Here is a tiny trained network, its code and every weight. The questions are about switching its units off for an input and a class, where a switched-off unit gives its printed mean instead of its output.

import numpy as np


def w(rows, s, z=0):
    codes = np.array(rows[::2]) - 128.0
    scale = np.full(codes.shape[1], s)
    scale[-1] = z or s
    return codes * scale


def f(y):
    return np.maximum(y, 0)


def log_softmax(a):
    a = a - a.max(-1, keepdims=True)
    return a - np.log(np.exp(a).sum(-1, keepdims=True))


def net(x, mask):
    res = np.array(x, float).reshape(1, 8) / 4 @ E
    y = f(res @ A[0][:, :-1].T + A[0][:, -1])
    res = res + np.where(mask, y, B[0][:, -1]) @ B[0][:, :-1]
    return log_softmax(res[-1] @ U[:, :-1].T + U[:, -1])


A, B = {}, {}
E = w([
[146,139,132,116,131,114],'x0',
[156,149,146,113,144,104],'x1',
[97,99,105,147,109,155],'x2',
[138,91,114,48,220,211],'x3',
[121,137,155,142,151,131],'x4',
[123,105,80,109,93,134],'x5',
[43,255,85,92,104,174],'x6',
[71,108,253,31,81,103],'x7',
],0.0084)
A[0] = w([
[38,163,95,143,144,198,155],'neuron 1',
[175,162,79,143,178,136,83],'neuron 2',
[101,177,103,115,139,118,6],'neuron 3',
[122,95,153,92,221,196,97],'neuron 4',
[87,185,146,131,104,171,2],'neuron 5',
[150,154,54,139,225,62,84],'neuron 6',
[123,111,208,61,106,99,36],'neuron 7',
[169,12,146,162,153,107,76],'neuron 8',
[128,153,171,158,42,79,172],'neuron 9',
[143,95,96,23,188,180,169],'neuron 10',
[163,88,150,149,114,88,63],'neuron 11',
[179,129,68,175,80,153,137],'neuron 12',
[84,106,171,38,103,107,56],'neuron 13',
[118,71,146,178,130,88,60],'neuron 14',
],0.011,0.0054)
B[0] = w([
[183,159,134,121,62,115,240],'neuron 1',
[98,84,134,137,129,181,194],'neuron 2',
[167,178,67,79,102,173,150],'neuron 3',
[95,146,142,104,169,77,219],'neuron 4',
[138,169,100,96,137,154,165],'neuron 5',
[127,87,175,143,149,199,203],'neuron 6',
[121,115,150,145,135,221,217],'neuron 7',
[155,208,116,1,87,163,244],'neuron 8',
[87,104,120,109,204,81,247],'neuron 9',
[81,124,113,157,127,36,254],'neuron 10',
[102,162,78,86,158,148,186],'neuron 11',
[79,71,152,144,145,143,220],'neuron 12',
[118,79,146,195,124,221,222],'neuron 13',
[123,136,41,111,127,128,184],'neuron 14',
],0.0093,0.0083)
U = w([
[103,29,157,178,131,242,30],'0',
[181,206,90,24,90,150,35],'1',
[31,84,117,144,175,2,93],'2',
[128,94,145,136,117,108,254],'3',
[136,79,151,128,115,102,245],'4',
],0.0083,0.007)

Each question gives the input, the list of numbers given to net, and the class t.
The units are the neurons (one row each of A and B). Each row of codes is followed by its name. A weight is (code - 128) times the scale printed after its matrix; where a second scale follows, it is the last column's (A, B and U).
mask holds one flag per neuron, in row order. A switched-off neuron (its flag False) gives its mean, the last column of its row in B, instead of its output. The means were averaged over made-up inputs and are rounded, as every weight is.
A unit's drop is (log p(t) with every unit on - log p(t) with that unit switched off) / (log p(t) with every unit on - log p(t) with every unit switched off).
The circuit of an input: a set's keep is (log p(t) with only the set's units on - log p(t) with every unit switched off) / (log p(t) with every unit on - log p(t) with every unit switched off). Starting from the 12 units with the biggest drops (on a tie, the unit counted first), units are removed one at a time, each time the one whose removal leaves the highest keep (on an exact tie, the one counted first), for as long as the keep stays at least 0.8.
units of the circuit, in order: the units of the circuit, biggest drop first
most important unit: the unit with the biggest drop
k most important neurons: the k neurons with the biggest drops, biggest first
drop when u is switched off: that unit's drop, to one decimal
input [-2,-2,-1,0,5,-5,-6,6], class 0: most important unit : neuron 7
input [-3,1,-3,4,8,1,7,8], class 0: 2 most important neurons : neuron 13; neuron 7
input [-2,-2,-3,3,-2,0,4,5], class 0: 2 most important neurons : neuron 13; neuron 8
input [7,3,-4,2,-6,-4,-8,7], class 1: 3 most important neurons : neuron 8; neuron 11; neuron 12
input [2,-3,-5,-2,-7,8,-4,-6], class 0: 2 most important neurons : neuron 12; neuron 6
input [-5,4,6,-7,1,3,-7,-3], class 1: 2 most important neurons : neuron 8; neuron 10
input [-5,-7,0,-7,-6,-4,0,4], class 2: 4 most important neurons : neuron 9; neuron 8; neuron 1; neuron 6
input [-8,-4,1,8,-4,-7,7,2], class 2: 2 most important neurons : neuron 10; neuron 8
input [4,3,-1,7,1,-5,1,0], class 2: 2 most important neurons : neuron 10; neuron 4
input [3,5,1,0,-1,7,-5,4], class 1: 2 most important neurons : neuron 8; neuron 12
input [-1,1,0,-1,4,8,-4,0], class 1: 2 most important neurons : neuron 8; neuron 10
input [6,0,6,3,-8,-6,4,7], class 0: 3 most important neurons : neuron 13; neuron 7; neuron 8
input [-6,0,-1,4,-4,-3,-2,-1], class 2: drop when neuron 4 is switched off : 0.2
input [-6,-6,5,8,0,0,6,5], class 2: units of the circuit, in order : neuron 10
input [8,4,7,-8,7,-8,-2,2], class 2: drop when neuron 9 is switched off : 0.7
input [-5,0,7,7,-6,0,-6,-3], class 2: drop when neuron 7 is switched off : 0.1
